Below is a small trained network, with its code and all its weights. Each question gives an input and a target symbol and asks what happens when units are switched off, that is, made to give their printed mean instead of their output.

import numpy as np


def w(rows, s, z=0):
    codes = np.array(rows[::2]) - 128.0
    scale = np.full(codes.shape[1], s)
    scale[-1] = z or s
    return codes * scale


def norm(h):
    return h / np.sqrt((h * h).mean(-1, keepdims=True) + 1e-5)


def softmax(a):
    e = np.exp(a - a.max(-1, keepdims=True))
    return e / e.sum(-1, keepdims=True)


def log_softmax(a):
    a = a - a.max(-1, keepdims=True)
    return a - np.log(np.exp(a).sum(-1, keepdims=True))


def net(x, mask):
    ids = ['ΓΘΩβζμξπστφψ'.index(c) for c in x.split()]
    T = len(ids)
    res = E[ids] + P[:T]
    u = 0
    for l in range(3):
        r = norm(res)
        for j in range(2):
            rows = slice(2 * j, 2 * j + 2)
            q, k, v = (r @ M[l][rows].T for M in (Q, K, V))
            z = softmax(np.where(np.tri(T) > 0, q @ k.T / 2**0.5, -1e9)) @ v
            o = O[l][rows]
            res = res + np.where(mask[u + j], z, o[:, -1]) @ o[:, :-1]
        u += 2
    return log_softmax(norm(res)[-1] @ U[:, :-1].T + U[:, -1])


Q, K, V, O = {}, {}, {}, {}
E = w([
[138,142,179,132,85,196,92,147,140,81,188,75],'Γ',
[126,133,98,158,149,151,92,57,188,197,112,118],'Θ',
[148,62,89,160,115,169,23,122,82,123,45,132],'Ω',
[132,107,150,124,71,194,189,79,102,83,131,56],'β',
[180,91,105,89,142,67,93,110,71,56,110,142],'ζ',
[192,133,135,88,153,202,104,108,173,147,135,168],'μ',
[80,108,36,116,67,159,211,107,64,121,133,169],'ξ',
[133,81,168,127,101,114,174,124,56,217,146,48],'π',
[129,184,160,110,78,97,64,164,24,184,122,136],'σ',
[85,35,78,109,104,112,91,193,191,132,182,114],'τ',
[112,70,189,254,123,159,117,172,166,120,108,170],'φ',
[167,109,52,143,151,185,112,250,70,228,82,124],'ψ',
],0.03)
P = w([
[47,137,128,227,221,196,83,174,89,163,245,129],'0',
[158,64,69,86,72,199,108,69,90,116,136,68],'1',
[141,71,89,88,69,202,91,102,102,141,125,101],'2',
[157,59,85,110,44,193,66,104,136,163,119,90],'3',
[190,87,39,153,15,171,99,105,117,170,140,60],'4',
[212,73,64,95,52,158,97,97,131,204,121,121],'5',
[180,70,116,98,72,159,100,132,143,219,125,176],'6',
[104,93,107,56,8,151,72,107,111,163,89,158],'7',
[177,101,86,69,21,152,77,100,161,187,124,135],'8',
[184,78,127,89,46,174,87,73,150,247,113,156],'9',
],0.011)
Q[0] = w([
[96,168,143,102,106,70,194,91,58,41,140,125],'L0H1',
[131,131,173,127,110,127,122,146,114,213,141,128],'L0H1',
[146,155,210,135,111,180,113,91,160,141,138,111],'L0H2',
[135,165,143,84,173,122,144,120,144,1,136,145],'L0H2',
],0.093)
K[0] = w([
[200,168,58,2,101,118,99,35,138,174,118,99],'L0H1',
[98,132,116,156,36,118,135,199,132,147,123,168],'L0H1',
[153,111,99,83,115,86,104,168,27,170,60,177],'L0H2',
[177,115,82,61,176,130,54,109,205,53,103,241],'L0H2',
],0.07)
V[0] = w([
[167,247,173,128,198,68,189,125,139,95,107,127],'L0H1',
[85,181,157,63,238,93,185,142,147,115,193,48],'L0H1',
[95,147,167,99,200,62,185,198,225,117,49,46],'L0H2',
[113,88,184,27,86,160,203,175,124,207,173,123],'L0H2',
],0.016)
O[0] = w([
[83,142,150,93,217,111,147,156,68,116,59,161,5],'L0H1',
[137,134,69,62,185,188,97,92,65,152,215,93,42],'L0H1',
[39,78,160,110,255,129,159,193,162,140,80,80,20],'L0H2',
[108,85,177,74,110,166,142,150,90,192,145,155,184],'L0H2',
],0.0063,0.028)
Q[1] = w([
[103,198,169,128,156,98,122,131,135,48,139,141],'L1H1',
[44,223,165,115,254,105,163,121,87,80,167,130],'L1H1',
[57,139,179,88,201,94,158,147,120,68,148,141],'L1H2',
[211,103,54,149,47,161,150,113,171,157,141,64],'L1H2',
],0.089)
K[1] = w([
[184,96,170,82,79,122,93,126,164,125,47,71],'L1H1',
[217,102,162,1,24,97,155,106,212,126,53,68],'L1H1',
[96,129,145,145,176,144,60,43,208,27,154,120],'L1H2',
[134,142,162,112,126,129,98,220,125,241,147,149],'L1H2',
],0.055)
V[1] = w([
[57,112,74,102,96,68,146,61,182,252,113,226],'L1H1',
[139,49,53,181,141,171,248,72,48,93,83,81],'L1H1',
[85,75,214,172,152,110,69,35,80,154,110,50],'L1H2',
[174,46,144,110,129,206,152,6,160,4,140,173],'L1H2',
],0.017)
O[1] = w([
[183,75,137,112,132,114,88,192,132,171,163,211,153],'L1H1',
[119,85,123,153,84,125,124,86,111,218,138,254,1],'L1H1',
[65,84,243,113,72,84,93,61,117,131,137,126,29],'L1H2',
[76,113,149,120,175,162,115,119,196,35,106,172,98],'L1H2',
],0.0086,0.0094)
Q[2] = w([
[154,84,127,157,58,120,155,81,136,159,87,124],'L2H1',
[53,162,188,122,254,119,149,146,109,122,137,124],'L2H1',
[136,150,114,131,145,136,120,124,105,167,134,197],'L2H2',
[39,129,145,62,224,85,162,146,134,106,150,118],'L2H2',
],0.088)
K[2] = w([
[103,165,128,184,190,164,135,166,108,122,140,150],'L2H1',
[179,46,146,32,3,115,103,123,237,158,9,50],'L2H1',
[100,88,197,89,59,100,97,78,177,145,34,129],'L2H2',
[173,65,55,80,14,169,214,90,140,120,43,143],'L2H2',
],0.056)
V[2] = w([
[59,130,117,191,74,58,90,192,122,95,148,99],'L2H1',
[84,119,123,33,12,183,143,176,200,153,105,115],'L2H1',
[213,133,191,153,115,162,173,180,105,121,47,131],'L2H2',
[170,7,171,123,172,124,157,145,190,83,122,129],'L2H2',
],0.019)
O[2] = w([
[140,90,120,69,123,125,110,161,146,153,3,134,255],'L2H1',
[200,111,113,185,124,147,173,144,85,131,165,165,121],'L2H1',
[99,129,195,173,144,132,87,115,113,117,132,186,26],'L2H2',
[121,98,126,218,106,161,103,130,111,145,176,155,87],'L2H2',
],0.012,0.0081)
U = w([
[115,177,162,160,102,161,78,178,136,84,176,87,138],'Γ',
[73,162,87,164,161,101,93,45,197,192,120,114,192],'Θ',
[124,88,101,192,131,168,8,103,72,115,49,120,67],'Ω',
[149,104,148,150,112,209,227,63,113,83,76,80,39],'β',
[175,104,141,109,180,11,121,100,99,46,109,154,245],'ζ',
[177,150,148,101,168,166,122,84,162,113,131,192,255],'μ',
[68,147,43,138,77,155,214,86,107,118,117,218,88],'ξ',
[139,71,186,116,127,91,155,95,100,170,155,98,120],'π',
[150,245,143,139,95,79,69,137,57,160,110,147,40],'σ',
[104,45,71,85,118,67,106,181,205,125,194,123,141],'τ',
[138,110,176,200,96,83,175,149,179,87,76,166,120],'φ',
[170,120,74,178,139,156,147,218,101,159,108,96,46],'ψ',
],0.011,0.0074)

Each question gives the input, a string of symbols that net reads in full, and the target symbol t.
The units are the heads (2 rows each of Q, K, V and O). Each row of codes is followed by its name. A weight is (code - 128) times the scale printed after its matrix; where a second scale follows, it is the last column's (O and U).
mask holds one flag per head, layer by layer. A switched-off head (its flag False) gives its mean, the last column of its rows in O, instead of its output. The means were averaged over made-up inputs and are rounded, as every weight is.
A unit's drop is (log p(t) with every unit on - log p(t) with that unit switched off) / (log p(t) with every unit on - log p(t) with every unit switched off).
The circuit of an input: a set's keep is (log p(t) with only the set's units on - log p(t) with every unit switched off) / (log p(t) with every unit on - log p(t) with every unit switched off). Starting from all 6 units, units are removed one at a time, each time the one whose removal leaves the highest keep (on an exact tie, the one counted first), for as long as the keep stays at least 0.8.
units of the circuit, in order: the units of the circuit, biggest drop first
most important unit: the unit with the biggest drop
which heads matter: for each layer, one digit per head in row order, 1 if its drop is at least 0.15 and else 0, layers parted by /
input β μ β π μ Γ ψ Ω, target ξ: units of the circuit, in order => L1H1; L2H1
input μ μ Θ, target Γ: units of the circuit, in order => L2H1; L1H1
input σ ψ μ σ Θ Θ μ Ω, target ζ: units of the circuit, in order => L2H2
input σ μ μ Θ π Γ, target ζ: units of the circuit, in order => L2H2; L0H1
input φ π ζ τ Θ φ, target Ω: which heads matter => 00 / 00 / 11
input μ Γ σ Γ μ β, target Γ: units of the circuit, in order => L1H1; L2H2
input φ μ φ ψ φ μ μ ξ Γ, target Ω: which heads matter => 00 / 00 / 11
input ξ ξ σ τ Θ ψ Ω, target μ: units of the circuit, in order => L2H2; L1H1
input ψ ζ π μ β π σ Θ, target σ: which heads matter => 00 / 01 / 01
input Ω τ β Γ, target φ: units of the circuit, in order => L0H1; L2H1
input τ φ ζ, target ψ: which heads matter => 01 / 00 / 11
input φ τ μ φ μ π ψ μ ψ Γ, target Ω: units of the circuit, in order => L2H1; L2H2
input π μ π Γ, target π: units of the circuit, in order => L1H2; L0H2
input Γ ξ β μ π μ μ β Θ μ, target β: which heads matter => 00 / 10 / 00
input σ μ μ, target ζ: units of the circuit, in order => L2H2; L0H1
input β ζ Θ, target ξ: most important unit => L1H1
input β β ψ π Θ ζ μ φ β, target ξ: units of the circuit, in order => L0H1; L1H1
input μ ψ τ φ σ μ π μ Ω σ, target Γ: units of the circuit, in order => L2H1; L0H1
input ζ σ Ω ψ Ω μ, target Θ: which heads matter => 10 / 10 / 10
input Θ φ ζ ψ Θ Γ, target τ: which heads matter => 11 / 10 / 11
input ζ β μ μ Γ, target Θ: which heads matter => 11 / 10 / 10
input π μ μ, target π: which heads matter => 01 / 01 / 00
input Γ π μ ζ Γ μ σ π, target β: which heads matter => 00 / 10 / 00
